[[-1.11  3.34  1.50 -3.30 -2.95  2.17  0.54 -2.64  4.96 -3.09 -5.84  0.70
  -2.03]
 [ 2.54 -1.14  0.46 -1.42  2.36  2.36  4.95  6.67  3.86 -0.14 -0.54 -3.27
   1.23]
 [-4.04 -6.95 -6.55 -1.82 -6.73  0.59 -2.68  4.93  4.45 -1.42  1.63 -1.08
   0.12]]
|
[[-4.04 -6.95 -6.55 -1.82 -6.73  0.59 -2.68  4.93  4.45 -1.42  1.63 -1.08
   0.12]
 [ 2.54 -1.14  0.46 -1.42  2.36  2.36  4.95  6.67  3.86 -0.14 -0.54 -3.27
   1.23]
 [-1.11  3.34  1.50 -3.30 -2.95  2.17  0.54 -2.64  4.96 -3.09 -5.84  0.70
  -2.03]]

[[-4.72 -3.46 -5.33 -0.26  0.13]
 [ 4.04  1.72  3.83 -2.36 -0.46]
 [-5.93 -3.27 -5.95  2.34  1.72]
 [ 1.61 -0.25  1.33 -0.45  2.95]
 [ 2.22  0.52  1.83 -2.42 -0.54]
 [-0.01  1.79  0.79  1.24 -1.59]]
|
[[-0.01  1.79  0.79  1.24 -1.59]
 [ 2.22  0.52  1.83 -2.42 -0.54]
 [ 1.61 -0.25  1.33 -0.45  2.95]
 [-5.93 -3.27 -5.95  2.34  1.72]
 [ 4.04  1.72  3.83 -2.36 -0.46]
 [-4.72 -3.46 -5.33 -0.26  0.13]]

[[ 1.28  5.62  0.02 -1.03  0.57  0.39 -0.26 -0.65  0.85  0.87 -0.25 -0.31
  -0.80  0.17  1.23 -0.67]
 [-3.47 -2.19  0.43 -4.06  0.09  1.94  0.69  1.90 -0.02  0.70  1.12  0.80
   0.68  4.88  1.71 -2.38]
 [ 0.72 -1.61 -0.16 -1.72  0.22  1.56  0.05  0.44  0.67 -0.18  0.81  0.05
   0.07 -0.75 -0.82 -4.80]]
|
[[ 0.72 -1.61 -0.16 -1.72  0.22  1.56  0.05  0.44  0.67 -0.18  0.81  0.05
   0.07 -0.75 -0.82 -4.80]
 [-3.47 -2.19  0.43 -4.06  0.09  1.94  0.69  1.90 -0.02  0.70  1.12  0.80
   0.68  4.88  1.71 -2.38]
 [ 1.28  5.62  0.02 -1.03  0.57  0.39 -0.26 -0.65  0.85  0.87 -0.25 -0.31
  -0.80  0.17  1.23 -0.67]]

[[ 0.09 -2.19]
 [ 0.18 -0.26]
 [ 0.74  0.17]
 [ 0.58  1.00]
 [ 0.45  0.27]
 [-5.91  0.39]
 [ 0.61  0.26]
 [ 0.67  0.90]]
|
[[ 0.67  0.90]
 [ 0.61  0.26]
 [-5.91  0.39]
 [ 0.45  0.27]
 [ 0.58  1.00]
 [ 0.74  0.17]
 [ 0.18 -0.26]
 [ 0.09 -2.19]]

[[ 3.92  0.56 -4.74 -5.61 -2.10  0.76]
 [ 6.65  2.67 -0.28 -1.63 -2.08  0.40]
 [-0.90 -2.77 -4.12 -4.26 -0.66 -0.99]
 [ 3.01  2.48 -3.16 -5.69  1.90  0.58]
 [ 5.54 -1.66 -1.85 -3.72 -1.52  0.09]
 [ 6.51 -2.40 -2.18 -2.64 -2.61  0.29]
 [-1.68  4.61 -4.64 -2.97  2.25 -0.67]
 [ 0.36  5.88 -0.01 -1.29  2.56  0.46]
 [ 3.63 -1.18 -1.36 -2.98 -2.67  4.20]
 [-1.95  5.73 -0.48 -2.52  0.16  4.19]]
|
[[-1.95  5.73 -0.48 -2.52  0.16  4.19]
 [ 3.63 -1.18 -1.36 -2.98 -2.67  4.20]
 [ 0.36  5.88 -0.01 -1.29  2.56  0.46]
 [-1.68  4.61 -4.64 -2.97  2.25 -0.67]
 [ 6.51 -2.40 -2.18 -2.64 -2.61  0.29]
 [ 5.54 -1.66 -1.85 -3.72 -1.52  0.09]
 [ 3.01  2.48 -3.16 -5.69  1.90  0.58]
 [-0.90 -2.77 -4.12 -4.26 -0.66 -0.99]
 [ 6.65  2.67 -0.28 -1.63 -2.08  0.40]
 [ 3.92  0.56 -4.74 -5.61 -2.10  0.76]]

[[-3.07  2.81 -2.19  2.16  1.96 -0.21 -0.37]
 [-0.01 -0.92  1.66 -3.88 -2.30 -1.21 -0.60]
 [-6.94  3.52  3.53 -4.54 -2.88 -0.57 -1.90]]
|
[[-6.94  3.52  3.53 -4.54 -2.88 -0.57 -1.90]
 [-0.01 -0.92  1.66 -3.88 -2.30 -1.21 -0.60]
 [-3.07  2.81 -2.19  2.16  1.96 -0.21 -0.37]]
---
[[ 0.57  3.53  0.02 -4.18]
 [-0.14 -1.42  0.02  2.31]
 [-0.85 -3.90  0.02  5.56]]
|
[[-1.42  0.02]
 [-3.90  0.02]]

[[0.06 3.82 0.64]
 [0.07 5.25 0.02]
 [0.47 2.10 0.12]
 [0.01 1.02 0.04]
 [0.07 0.37 0.18]]
|
[[5.25 0.02]
 [2.10 0.12]]

[[ 1.04  0.84 -1.30 -0.15]
 [-4.55  3.41 -6.46 -1.04]
 [ 3.91 -2.20  5.54  3.41]
 [-2.19  5.52 -3.16 -3.32]
 [ 0.48 -0.69  3.01  4.45]]
|
[[ 3.41 -6.46]
 [-2.20  5.54]]

[[-0.43  5.90  2.67 -3.11]
 [ 2.11 -6.65  0.45 -3.31]
 [-4.95 -0.19 -4.33  2.12]]
|
[[-6.65  0.45]
 [-0.19 -4.33]]

[[ 0.01 -0.03 -0.10]
 [ 0.05 -0.39 -0.51]
 [-6.37 -0.45 -1.79]
 [ 0.13 -0.18 -0.19]
 [ 0.14 -0.31 -0.25]]
|
[[-0.39 -0.51]
 [-0.45 -1.79]]

[[ 2.88 -6.93 -4.83  1.12]
 [ 0.24 -0.35  0.88  0.92]
 [ 1.70 -3.17 -0.35  4.24]
 [-0.69 -0.65  4.06  4.53]
 [-0.54 -0.63  2.91  3.04]]
|
[[-0.35  0.88]
 [-3.17 -0.35]]

[[-1.18  4.27  2.46 -0.28]
 [ 3.95  4.27  2.46 -0.28]
 [ 2.57  4.27  5.21 -0.28]
 [ 2.57  4.27  5.98 -0.14]]
|
[[4.27 2.46]
 [4.27 5.21]]
